Here is a tiny trained network, its code and every weight. The questions are about switching its units off for an input and a target symbol, where a switched-off unit gives its printed mean instead of its output.

import numpy as np


def w(rows, s, z=0):
    codes = np.array(rows[::2]) - 128.0
    scale = np.full(codes.shape[1], s)
    scale[-1] = z or s
    return codes * scale


def f(y):
    return np.maximum(y, 0)


def softmax(a):
    e = np.exp(a - a.max(-1, keepdims=True))
    return e / e.sum(-1, keepdims=True)


def log_softmax(a):
    a = a - a.max(-1, keepdims=True)
    return a - np.log(np.exp(a).sum(-1, keepdims=True))


def net(x, mask):
    ids = ['ΞΣΩβεημ'.index(c) for c in x.split()]
    T = len(ids)
    res = E[ids] + P[:T]
    r = res
    for j in range(2):
        rows = slice(3 * j, 3 * j + 3)
        q, k, v = (r @ M[0][rows].T for M in (Q, K, V))
        z = softmax(np.where(np.tri(T) > 0, q @ k.T / 3**0.5, -1e9)) @ v
        o = O[0][rows]
        res = res + np.where(mask[j], z, o[:, -1]) @ o[:, :-1]
    y = f(res @ A[0][:, :-1].T + A[0][:, -1])
    res = res + np.where(mask[2:10], y, B[0][:, -1]) @ B[0][:, :-1]
    return log_softmax(res[-1] @ U[:, :-1].T + U[:, -1])


Q, K, V, O, A, B = {}, {}, {}, {}, {}, {}
E = w([
[98,115,5],'Ξ',
[179,151,251],'Σ',
[166,179,135],'Ω',
[185,84,100],'β',
[123,110,139],'ε',
[98,108,143],'η',
[124,59,138],'μ',
],0.015)
P = w([
[121,1,162],'0',
[183,78,85],'1',
[141,57,134],'2',
[117,52,168],'3',
[142,66,151],'4',
[150,182,225],'5',
[139,170,178],'6',
[112,143,153],'7',
[93,164,198],'8',
[34,114,179],'9',
],0.0055)
Q[0] = w([
[94,95,175],'h0',
[137,228,233],'h0',
[185,142,41],'h0',
[248,127,23],'h1',
[154,59,1],'h1',
[86,4,223],'h1',
],0.007)
K[0] = w([
[80,109,253],'h0',
[206,120,162],'h0',
[153,58,133],'h0',
[127,198,134],'h1',
[139,25,166],'h1',
[77,86,133],'h1',
],0.008)
V[0] = w([
[77,90,91],'h0',
[246,150,186],'h0',
[99,93,71],'h0',
[139,231,141],'h1',
[116,80,164],'h1',
[116,55,99],'h1',
],0.012)
O[0] = w([
[199,198,26,109],'h0',
[116,46,184,217],'h0',
[132,209,174,95],'h0',
[44,29,3,2],'h1',
[211,119,222,213],'h1',
[149,221,115,202],'h1',
],0.0067,0.0055)
A[0] = w([
[129,108,132,183],'n0',
[92,125,100,157],'n1',
[166,161,128,254],'n2',
[183,169,153,177],'n3',
[136,158,158,116],'n4',
[115,141,157,109],'n5',
[109,82,153,107],'n6',
[160,156,8,198],'n7',
],0.013,0.0033)
B[0] = w([
[142,153,254,164],'n0',
[75,188,134,131],'n1',
[218,100,141,215],'n2',
[177,105,63,254],'n3',
[127,124,67,195],'n4',
[140,187,75,173],'n5',
[142,204,100,196],'n6',
[128,130,220,162],'n7',
],0.0081,0.0092)
U = w([
[127,175,51,57],'Ξ',
[110,26,182,152],'Σ',
[95,1,79,100],'Ω',
[157,84,68,3],'β',
[160,43,87,203],'ε',
[130,124,58,100],'η',
[123,255,68,151],'μ',
],0.009,0.0055)

Each question gives the input, a string of symbols that net reads in full, and the target symbol t.
The units are the heads (3 rows each of Q, K, V and O) and the neurons (one row each of A and B). Each row of codes is followed by its name. A weight is (code - 128) times the scale printed after its matrix; where a second scale follows, it is the last column's (O, A, B and U).
mask holds one flag per unit, heads first, then neurons. A switched-off unit (its flag False) gives its mean, the last column of its rows in O or B, instead of its output. The means were averaged over made-up inputs and are rounded, as every weight is.
A unit's drop is (log p(t) with every unit on - log p(t) with that unit switched off) / (log p(t) with every unit on - log p(t) with every unit switched off).
The circuit of an input: a set's keep is (log p(t) with only the set's units on - log p(t) with every unit switched off) / (log p(t) with every unit on - log p(t) with every unit switched off). Starting from all 10 units, units are removed one at a time, each time the one whose removal leaves the highest keep (on an exact tie, the one counted first), for as long as the keep stays at least 0.8.
circuit, biggest first: the units of the circuit, biggest drop first
heads that matter: for each layer, one digit per head in row order, 1 if its drop is at least 0.15 and else 0, layers parted by /
drop of u: that unit's drop, to one decimal
input ε Σ η Σ Ω μ Σ Σ Σ β, target Σ: heads that matter	10
input β Σ Ω, target Σ: circuit, biggest first	[h0 h1 n3]
input ε Ξ ε, target μ: circuit, biggest first	[h0]
input Σ Σ ε, target Σ: circuit, biggest first	[h0 n3]
input β μ Σ Σ Σ μ Ω η, target Σ: circuit, biggest first	[h0 n3]
input ε ε ε ε Σ ε Ω, target ε: heads that matter	00
input Ξ η β μ Ξ μ, target μ: heads that matter	11
input β Σ Σ ε Ξ Σ ε, target Σ: heads that matter	11
input ε ε Ξ, target μ: heads that matter	10
input ε Ξ μ ε, target μ: drop of h0	0.7
input Ξ η η, target μ: drop of n3	-0.1
input Ξ Ξ η, target μ: drop of h1	0.2
